Below is a small trained network, with its code and all its weights. Each question gives an input and a class and asks what happens when units are switched off, that is, made to give their printed mean instead of their output.

import numpy as np


def w(rows, s, z=0):
    codes = np.array(rows[::2]) - 128.0
    scale = np.full(codes.shape[1], s)
    scale[-1] = z or s
    return codes * scale


def norm(h):
    return h / np.sqrt((h * h).mean(-1, keepdims=True) + 1e-5)


def f(y):
    return np.maximum(y, 0)


def log_softmax(a):
    a = a - a.max(-1, keepdims=True)
    return a - np.log(np.exp(a).sum(-1, keepdims=True))


def net(x, mask):
    res = np.array(x, float).reshape(1, 7) / 4 @ E
    u = 0
    for l in range(3):
        y = f(norm(res) @ A[l][:, :-1].T + A[l][:, -1])
        res = res + np.where(mask[u : u + 4], y, B[l][:, -1]) @ B[l][:, :-1]
        u += 4
    return log_softmax(norm(res)[-1] @ U[:, :-1].T + U[:, -1])


A, B = {}, {}
E = w([
[135,126,116,128,111,119,131,116,122,132,104],'x0',
[96,105,58,61,134,214,207,155,4,94,135],'x1',
[185,106,139,105,154,190,176,84,184,134,121],'x2',
[113,70,30,117,150,108,92,139,192,9,61],'x3',
[15,132,90,80,117,106,169,58,152,145,173],'x4',
[169,112,101,50,183,76,104,118,106,171,116],'x5',
[159,59,31,219,204,101,159,123,114,175,197],'x6',
],0.0042)
A[0] = w([
[253,157,139,148,132,124,125,220,99,89,113,52],'0.n0',
[120,138,191,70,90,168,119,101,151,118,130,103],'0.n1',
[127,176,110,100,194,103,129,148,128,157,85,4],'0.n2',
[120,159,48,109,121,171,142,148,56,95,133,41],'0.n3',
],0.006,0.0032)
B[0] = w([
[2,146,97,71,181,62,228,79,164,97,162,251],'0.n0',
[144,86,80,175,207,115,149,97,113,125,108,252],'0.n1',
[209,103,149,80,129,83,91,131,106,139,175,142],'0.n2',
[101,117,171,154,100,88,63,183,226,205,85,232],'0.n3',
],0.0083,0.0029)
A[1] = w([
[181,190,178,112,144,127,211,115,115,201,122,89],'1.n0',
[168,63,49,96,126,144,44,165,121,13,145,46],'1.n1',
[72,144,110,255,88,197,166,162,161,74,136,2],'1.n2',
[91,190,212,56,134,162,80,75,91,66,13,81],'1.n3',
],0.0051,0.0022)
B[1] = w([
[76,80,98,124,27,163,36,175,94,1,210,223],'1.n0',
[155,150,154,180,65,195,52,109,37,110,168,217],'1.n1',
[214,146,185,111,127,70,196,48,70,127,36,229],'1.n2',
[135,77,102,200,230,110,159,83,83,200,155,252],'1.n3',
],0.0073,0.0033)
A[2] = w([
[148,104,56,99,160,142,82,109,162,19,41,12],'2.n0',
[111,114,90,65,141,214,177,211,44,140,57,32],'2.n1',
[155,185,163,146,158,89,76,120,172,115,129,9],'2.n2',
[191,117,77,2,163,83,69,154,115,141,156,3],'2.n3',
],0.0067,0.0012)
B[2] = w([
[115,130,167,83,91,155,129,166,74,142,218,254],'2.n0',
[166,133,99,176,98,115,63,151,254,124,128,204],'2.n1',
[118,106,71,123,91,162,115,169,179,178,115,184],'2.n2',
[158,160,211,134,113,129,211,93,109,122,51,209],'2.n3',
],0.0096,0.0045)
U = w([
[161,127,124,161,98,133,86,190,255,187,102,100],'0',
[112,155,163,114,72,173,94,176,23,104,195,68],'1',
[119,64,152,122,121,114,167,130,120,137,132,254],'2',
[199,201,187,120,122,126,208,89,90,126,50,140],'3',
[40,173,57,76,156,94,196,103,160,95,145,125],'4',
[170,46,62,178,224,124,136,120,62,166,122,69],'5',
],0.0084,0.0036)

Each question gives the input, the list of numbers given to net, and the class t.
The units are the neurons (one row each of A and B). Each row of codes is followed by its name. A weight is (code - 128) times the scale printed after its matrix; where a second scale follows, it is the last column's (A, B and U).
mask holds one flag per neuron, layer by layer. A switched-off neuron (its flag False) gives its mean, the last column of its row in B, instead of its output. The means were averaged over made-up inputs and are rounded, as every weight is.
A unit's drop is (log p(t) with every unit on - log p(t) with that unit switched off) / (log p(t) with every unit on - log p(t) with every unit switched off).
The circuit of an input: a set's keep is (log p(t) with only the set's units on - log p(t) with every unit switched off) / (log p(t) with every unit on - log p(t) with every unit switched off). Starting from all 12 units, units are removed one at a time, each time the one whose removal leaves the highest keep (on an exact tie, the one counted first), for as long as the keep stays at least 0.8.
units of the circuit, in order: the units of the circuit, biggest drop first
most important unit: the unit with the biggest drop
top k neurons: the k neurons with the biggest drops, biggest first
k most important neurons of layer l: the k neurons of layer l with the biggest drops, biggest first
input [7,-5,5,6,-1,-3,-5], class 1: units of the circuit, in order => [2.n0]
input [3,-3,-3,6,6,-7,3], class 3: top 2 neurons => [1.n2 0.n0]
input [-1,6,6,4,8,8,-4], class 3: 2 most important neurons of layer 2 => [2.n3 2.n2]
input [-2,0,8,-8,-3,-7,6], class 1: 2 most important neurons of layer 1 => [1.n0 1.n3]
input [-4,5,-3,2,3,7,6], class 3: units of the circuit, in order => [2.n3 1.n3 0.n0]
input [0,8,-1,-7,6,-1,7], class 0: top 2 neurons => [2.n1 0.n0]
input [-5,-7,0,8,-3,-1,-2], class 1: 2 most important neurons of layer 2 => [2.n0 2.n1]
input [-8,-4,-2,-2,-7,-7,-1], class 3: top 2 neurons => [1.n2 0.n3]
input [-6,-1,3,6,3,8,5], class 3: units of the circuit, in order => [2.n3 1.n3]
input [-1,-5,-5,7,5,-5,-6], class 1: units of the circuit, in order => [2.n0 0.n0]
input [0,-4,0,7,4,4,-8], class 5: units of the circuit, in order => [1.n3 0.n0]
input [1,-2,3,6,-3,-7,-8], class 5: units of the circuit, in order => [1.n3 0.n1]
input [-3,-1,-6,-6,1,-6,-7], class 5: top 2 neurons => [1.n3 0.n1]
input [0,3,-7,7,7,-3,1], class 1: most important unit => 0.n0
input [-4,2,-2,5,4,7,-7], class 3: top 3 neurons => [2.n3 0.n2 1.n0]
input [7,-1,0,6,7,4,-8], class 5: top 2 neurons => [1.n3 0.n0]
input [5,-6,-2,-3,-2,8,3], class 3: units of the circuit, in order => [2.n3 1.n3]
input [-6,4,-5,2,7,7,-6], class 3: 2 most important neurons of layer 0 => [0.n0 0.n2]
input [-4,-2,4,-7,-7,5,7], class 1: 2 most important neurons of layer 1 => [1.n0 1.n3]
input [-8,8,-2,-4,-8,4,5], class 0: top 3 neurons => [2.n1 0.n3 1.n3]
input [2,7,1,6,-4,0,2], class 0: top 3 neurons => [2.n1 0.n3 1.n0]
input [0,3,-4,-1,0,-8,4], class 3: most important unit => 1.n2
input [1,8,-3,6,-1,8,-3], class 0: top 2 neurons => [2.n1 0.n3]
input [-5,3,-7,-7,-2,-8,-5], class 3: top 4 neurons => [1.n2 2.n0 0.n1 1.n1]
input [8,-5,3,-5,1,-2,-7], class 5: 3 most important neurons of layer 0 => [0.n1 0.n3 0.n0]
input [7,-6,8,6,1,3,-6], class 2: top 4 neurons => [2.n0 0.n3 2.n1 1.n3]
